In the rows, zero is written as 128.
Each row of numbers belongs to one of the things below and depends on some of the facts about them. Some rows are named. Which thing is each other row?

There are 4 kinds of fact about the things: Σ, φ, α, π.
Σ a <- k_383 k_324 k_727 k_58 k_359 k_322 k_184 k_115 k_902 k_646 k_460 k_542 k_792 k_353 k_826 k_861 k_674 k_689 k_164 k_309
Σ c <- k_111 k_593 k_776 k_590 k_516 k_84 k_814 k_398 k_515 k_465 k_67 k_507
Σ e <- k_233 k_423 k_66 k_737 k_528 k_42 k_346 k_242
Σ d <- k_795 k_443 k_252 k_579 k_354 k_990 k_859 k_697 k_951 k_985
Σ b <- k_128 k_900 k_645 k_26 k_577 k_752 k_409 k_325 k_761 k_742 k_743 k_355 k_829 k_388 k_77 k_514
[k_383 k_359 k_990 k_515 k_514] φ k_814
[k_324 k_409 k_697] φ k_951
[k_111 k_252 k_792 k_752] φ k_388
[k_593 k_443 k_902 k_577 k_542 k_353 k_742 k_743 k_164] φ k_861
[k_727 k_776 k_128 k_26 k_646 k_826 k_346 k_355 k_67] φ k_742
[k_58 k_184 k_590 k_84 k_737 k_42 k_398 k_859 k_465] φ k_115
[k_795 k_115 k_761] φ k_66
[k_322] φ k_900
[k_645 k_423 k_674 k_829] φ k_353
[k_460 k_689 k_388] φ k_77
[k_516 k_528 k_354 k_242 k_309 k_507] φ k_42
[k_814 k_325 k_985] φ k_579
[k_951] φ k_233
k_111 α [k_792]
k_795 α [k_761]
k_128 α [k_355]
k_252 α [k_792]
k_590 α [k_737]
k_902 α [k_542]
k_577 α [k_743]
k_84 α [k_859 k_398]
k_737 α [k_398]
k_826 α [k_128]
k_990 α [k_383]
k_761 α [k_795]
k_674 α [k_645]
k_689 α [k_460]
k_743 α [k_902]
k_242 α [k_507 k_528 k_354]
k_515 α [k_383]
k_355 α [k_346]
k_164 α [k_577]
k_514 α [k_990]
k_507 α [k_354]
π 653 <- k_383 k_689 k_859
π 162 <- k_324 k_443 k_322 k_184 k_26 k_516
π 683 <- k_111 k_990 k_761 k_309 k_465 k_67
π 696 <- k_593 k_128 k_460 k_84 k_752
π 167 <- k_727 k_795 k_252 k_645 k_743 k_398 k_242 k_515
π 583 <- k_58 k_826 k_164 k_514
π 705 <- k_359 k_646 k_737 k_829
π 3 <- k_577 k_792 k_354 k_346
π 284 <- k_542 k_528 k_674

Named rows:
k_577: [168  62 151 151 134  82 176 127 145 128 151 156  94 148 140  88 146 167
 122]
k_951: [109  86 162 121 128 133 144 143  93 136 139 147 145 146 155 123 120 127
 145]
k_752: [122 134 185 150 114 132 100 151 154 127 100 113 125 125 115 102 138 141
 136]
k_443: [109 119 160 142 146 146 120 140 127 132 115 154 146 140 133 104 130 164
 112]
k_423: [103 115 147  97 112  87 115 136 127  97 129 123 117 122 108 163 122 156
 130]
k_164: [133 112 133 123 116  96 175 132 149 106 120 119 116 167  91 129 125 175
 109]
k_859: [101 109 150 149  89  92 105 143 133 126 124 129 130 146 127 108 102 149
 160]
k_507: [107  96 122 125 113  94  89  84  88 127 132  75 107 173 117 136 135 130
 129]
k_409: [109  96 165 113 123 144 131 132  97 122 139 153 145 133 159 127 119 127
 163]
k_324: [ 99 105 170 143 137 155 142 133 137 127 125 132 141 139 115 110 119 150
 151]
k_727: [113 149 145 137 149 113 125 130 141 120 132 129 101 119  95 118 116 167
 155]
k_528: [117 138 146 164 105  85  87 121 107 108 119 124 114 163 130 113 120 154
 177]
k_398: [ 98 106 139 136 116 128 108 170 125 139 128 130 146 140 157  67 136 168
 167]
k_26: [101 116 134 131 148 146 124 144 143 147 121 139 131 162 109 112 126 165
 120]
k_795: [205 133 160 129  88 119  97 109 156 181 159  72 164 130  50 127 166 188
 154]
k_58: [104 109 127 141  99 136 128 155 113 121 124 139 150 187 132 118 127 171
 131]
k_761: [220 109 180 134  99 136  81 116 119 235 150 125 197 154 128  95 177 156
 156]
k_353: [ 86  96 135  76 138 102 140 164 128 130 130 111 127 163 121 149 110 146
 115]
k_460: [108 114 161 115 128 135 123 168 158 151 100 101 123 165 118 110 119 141
 128]
k_184: [ 97 106 142 161  93 108  97 136 145 108 116 106 124 142  88 116 124 166
 144]
k_128: [ 85 144  95 112 152 112 133  71 121 190  68 108 136 113 139  39 151 129
 124]
k_355: [ 81 133  82  93 102  67 136  67 118 129  93  90  98  91  93 103 121 127
 129]
k_354: [103  98 150 178 109 109  79  93  90 125 127 126 120 161 116 103 120 161
 130]

Rows to name:
Some rows may be things named above.
[167 103 136 143 159 107 118 120 133  76 107  94 188 101  90  94 104 139
 143] => k_515
[103 100 104  93  83  67 126 144 144 122 142  96 134 134 120 114 117 136
 160] => k_590
[109  98 110  83  78  76 123 139 140 118 136  92 126 140 128 111 118 139
 157] => k_590
[ 93 116 132 122 135 122 126 113 121 155 118 137 123 130 109  94 109 158
 119] => k_346
[112 125 146 101 129  87 141 143 139 129 110 120 136 148  95 122 114 157
 138] => k_674
[118 158 105 133 118  92 150 106 117 116 101 122 126 116  98 104 128 163
 130] => k_826
[213 113 179 130 105 141  87 115 124 238 143 123 196 159 133  80 173 158
 172] => k_761
[128 122 161 133 130  94 139 147 130 110 126 127 104 150 108 136 113 154
 156] => k_542
[163 117 111 148 123  99 128 120 131  72  98 129 176 117  86 118 114 156
 142] => k_514
[151  99 143 144 142 100 108 137 133  95  99 123 188 127  94 112  79 126
 145] => k_383
[166 109 139 143 161 111 106 124 136  78 100 101 188 105  97  97  99 131
 147] => k_515
[126 130 159 124 134  85 144 141 142 112 117 126 106 144 113 125 110 161
 163] => k_542
[119 132 163 140 137 111 115 125 135 152 120 151 127 141 128  99 102 134
 153] => k_67
[134 121 158 127 129  84 140 147 129 116 124 141 106 147 114 130 114 151
 155] => k_542
[102  96 162 183 123 115  74 104  78 128 116 120 114 165 122 105 115 160
 131] => k_354
[136 129 174 142 113 111 108 136 135 145 112 116 130 138 144  77 107 136
 146] => k_111
[106 118 156 114 123 139 122 157 165 151 103 101 123 166 116 110 113 134
 128] => k_460
[171 101 150 135 127  62 153 123 131  82 158 163  81 123 141 131 160 144
 156] => k_902
[140 130 159 136 127 118 125 141 130 123 126 103 120 127 126  80 124 164
 133] => k_252
[ 97  99 129 146 116 103  91  95 115 140 116  83  99 176 103 103 124 165
 128] => k_242
[135 109 159 130 113 118 135 150 136 154 109 116 130 169 140  96 100 142
 129] => k_689
[104 102 165 171 105  91  75 136 116 128 111 132 133 161 130 104 120 139
 177] => k_309
[181  65 152 144 161  97 181 139 147 126 140 147  79 167 166  79 173 169
 131] => k_743
[105 100 115 124 102  89  85  79  78 134 132  84 101 176 108 140 135 133
 121] => k_507
[185  88 138 149 181 103 103 116 122 106  98 133 245 129 137  67  96  83
 142] => k_990
[142 139 158 138 118 116 122 151 132 117 128  97 107 131 129  79 127 166
 134] => k_252
[173  64 147 149 141  83 176 130 151 131 148 161  95 145 140  91 139 168
 124] => k_577
[103 101 129 145 126  97  97  99 120 137 117  72 101 180 105 111 128 163
 132] => k_242
[100 114 145 174 100 102  83 136 122 100 116 134 129 145 121 115 146 171
 155] => k_516
[ 94 120 135 117 127 117 119 122 121 162 122 136 121 134 109  86  99 161
 123] => k_346
[110 147 143 134 138 110 128 129 141 115 121 122 104 123  97 114 111 162
 156] => k_727

Now the same things, written a new way:
Some things and their rows:
k_42: [ 64 133 164 147 122  92 153 123 132 113 138 115 157  95 153 119]
k_184: [ 60 141 175 135 117  93 152 141 135  97 125 117 141  86 151 115]
k_84: [ 34 156 140 130 116 112 136 109 142 104 159 114 156  90 127 127]
k_674: [ 67 134 179 150 123  88 139 138 140  99 121 118 137  74 148 115]
k_829: [ 71 132 190 141 116  90 148 141 139  86 127 112 145  86 143 123]
k_423: [ 71 130 168 148 131  98 144 126 133 104 136 111 164  94 142 126]
k_111: [ 67 139 170 147 121  85 127 133 141  99 121 108 139  80 154 109]
k_507: [ 84 122 162 179 119  93 148 136 135 113 127 123 162  99 161 117]
k_309: [ 66 140 169 135 122  92 137 125 136 106 143 106 150  93 163 114]
k_814: [ 63 137 178 138 125 100 144 128 139 104 134 114 151  92 151 126]
k_761: [ 69 135 171 134 130  93 132 129 138 104 138 104 153  95 159 114]
k_128: [ 78 126 180 155 115  87 134 140 137  92 120 107 141  92 145 111]
k_826: [ 78 129 177 156 111  79 129 145 137  88 116 117 118  57 157 110]
k_776: [ 73 120 152 154 132  97 142 114 134 107 133 105 176  94 145 122]
k_388: [ 68 136 163 144 122  85 145 127 138 100 124 110 152  90 139 120]
k_460: [ 81 121 136 156 145 103 133  92 134 120 153  94 205 135 148 125]
k_990: [ 83 112 154 163 148 106 127 109 142 119 140 109 194 115 173 119]
k_743: [ 61 153 179  99 139 102 135 105 128  74 122  84 133  74 137 122]
k_577: [ 63 146 186 108 135 106 130  98 110  78 136  91 138  84 157 123]
k_164: [ 66 159 202 102 127 103 114 109 110  68 138  96 108  60 160 119]
k_322: [ 72 122 149 159 142 100 143 106 131 119 136 109 191 110 154 123]
k_900: [ 60 143 194 123 104  84 150 154 138  85 120 112 117  71 138 118]
k_77: [ 69 130 157 146 129  89 145 118 138 107 130 107 163  96 142 125]

Which thing is each row?
A row may be one of the things named above.
[ 69 131 176 145 130  90 147 130 134 102 133 111 156  92 140 124] => k_353
[ 70 131 177 142 124  99 140 128 142  98 135 110 157  95 151 126] => k_359
[ 76 150 202 152 108  93 126 173 137  96 120 113 106  62 142 118] => k_515
[ 37 154 176 126 120  90 151 125 130 124 163 108 180 100 138 105] => k_737
[ 71 133 177 144 121  97 142 128 142  98 135 111 157  94 152 127] => k_359
[ 87 119 160 153 135 108 136 130 141 115 155  96 188 120 147 142] => k_383
[ 79 124 181 156 114  87 134 140 137  91 117 106 141  92 147 110] => k_128
[ 65 157 203 103 127 104 115 109 108  72 137  93 107  59 161 118] => k_164
[ 82  96 147 160 131  96 153 116 134  99 129 105 193 117 158 122] => k_346
[ 88 121 160 151 136 109 137 128 141 115 154  98 187 118 145 141] => k_383
[ 68 138 171 146 121  83 127 131 139  99 119 110 140  80 155 108] => k_111
[ 73 122 169 147 120  94 146 124 136  92 129 104 160  91 147 121] => k_646
[ 79  96 148 156 131  96 152 117 135 101 129 105 195 115 161 123] => k_346
[ 86 120 160 154 135 107 136 127 139 118 155  97 185 119 146 141] => k_383
[ 65 135 182 149 122  87 141 141 138 100 122 115 137  73 149 115] => k_674
[ 80 123 164 176 116  93 149 138 140 118 126 124 160 103 159 117] => k_507
[ 75 137 192 181 102  91 141 173 144  97  94 136 103  62 154  95] => k_242
[ 81 110 154 165 128  97 142 121 138 105 124 112 177 101 151 120] => k_355

The same things again, as new rows of numbers:
Some rows with their names:
k_84: [147 147  84 150 153  76 133 157 110 180 140 127 167 147 153 122  95 112
  97 233  88 124 140]
k_590: [151 133  91 142 112  72 144 170 105 161 118 141 161 138 119 104 136  98
 119 168 111 129 161]
k_674: [123 174 120 205 118 148 146 172 109 122 150  80 195 171 134 149 142 135
 104 138 105 100 134]
k_645: [ 84 142 133 109 108 125 111 121 127 111 117 120 144 141 106 129 120 122
  97 145 134 153 144]
k_111: [133  97 108 115  66  85 140 120 115 104  89 171 140 146  92  93 120 128
 119 123 147 130 166]
k_252: [145 121 102 119  91  93 136 131 109 119 115 149 157 155 113 102  99 141
 118 148 133 119 150]
k_528: [144 116 124 183 180 187 134 141 127 164 164  65 137 113 159 177 172 108
 142 108 122 100  78]
k_985: [128 109 126 117 154 159 129 110 146 138 140 127 109  93 140 161 140 129
 148  92 128 123 107]
k_325: [113 139 138 118 106 132 133 138 130 117 101 113 155 112 116 140 111 128
 107 140 150 143 139]
k_795: [174  84 185 185 162 101  72 106  78 177 228 205 134  83 109  60 136 198
 114  59 131  60 167]
k_115: [112 130 135 130 128 113 116 135 122 134 110  80 142 126 107 112 115  91
  99 149 154 142 132]
k_646: [139 128 146 118 142 153 131  89 143 138 154 141 105 120 147 170 166 120
 143 102 127 134  99]
k_67: [135  93 150  96 116 137 120  83 148 120 124 181  77 116 126 141 174 107
 146  85 136 153 117]
k_128: [139 154 131 147  89 142 192 122 146  93 215 139 167 202  74  93  52 145
 161 242 121  68  98]
k_727: [132 117 139 105 141 146 123  86 143 134 145 156  91 117 144 150 154 124
 145 109 128 141 101]
k_460: [117 141 134 126 144 138 119 109 125 128 134  99 171 142 149 150  71 152
  84 198 128 129 112]
k_990: [104 167 105 132 160  25 168 177 107  60  10 198  99 152  58  87 151 216
  95  97 168 114  81]
k_353: [ 80 156 130 120 107 138 104 136 121 108 122 111 149 143 107 142 130 115
  99 140 122 150 147]
k_577: [146 193 103 151  28 108 153 132 134 115 105  80 126 156 144  77 118 127
 127  89  72  94 167]
k_164: [128 136 121 195  79 122 145 137 141  95  99 130 130 163 121  97 124 132
 111 134  84 141 171]
k_697: [134 109 141 112 165 153 126 114 123 129 142 126  96 112 145 163 134 114
 156  93 135 111 117]
k_324: [127 106 148  91 174 161  99 120 131 124 127 152  71 111 153 131  94 134
 168 125 115 139 122]
k_900: [129 105 128 114 157 159 114 108 133 136 143 128 102 111 144 157 142 122
 148  93 134 123 108]

Name these rows:
Some rows may be things named above.
[139 122 107 119  90  92 134 128 112 117 110 142 154 151 113 103 104 140
 117 146 132 114 144] => k_252
[187 101  47 133 164  68 151 185 109 220 158 191 132 122 169 150 191  64
 161 141  69 129 149] => k_737
[132 173 112 144  49  95 143  96 153 113 103  86 116 157 136  90 100 130
 107 108  83 115 173] => k_902
[126 133 120 189  77 124 146 137 140  93  94 130 128 162 117  97 126 132
 113 137  85 138 176] => k_164
[156 106 135 126  94 174 192 115 158  92 226 169 113 174  78 112 123 122
 220 135 137  71  83] => k_355
[132 173 110 147  44  93 144  94 152 111 104  89 112 158 137  89 102 132
 101 104  81 115 173] => k_902
[156  90 197 183  97  63  81 127  67 143 177 204 170  99  64  30 122 182
  74  88 158  88 219] => k_761
[153  92 197 183 101  59  75 126  69 144 174 205 172 100  63  26 124 182
  73  82 161  90 218] => k_761
[164  85 134 178 120 167 160 127 153 104 160 178 104 163 110 113 150 129
 177 118 108 110 115] => k_826
[128 120 104 117 122  77 124 155 114 167 103 134 153 116 134 128 136  74
 105 182 125 170 164] => k_398
[141 115 106 121  90  94 136 130 114 122 111 148 157 158 115  97 103 142
 113 145 134 113 150] => k_252
[144 121 104 120  92  91 134 124 112 118 110 148 152 153 116 103 103 144
 115 149 127 117 152] => k_252
[131 175 112 148  46  91 144  93 146 112 107  89 113 156 141  87 101 126
 103 106  76 113 174] => k_902
[128  67 135 171 166 172 114 131 153 133 119 124  91 109 134 134 157 108
 139 101 125 143 111] => k_58
[103 196 131 127 169  82 147 175 131 106  66  94 149 144 117 131 130 206
 115 105 174 143  92] => k_383

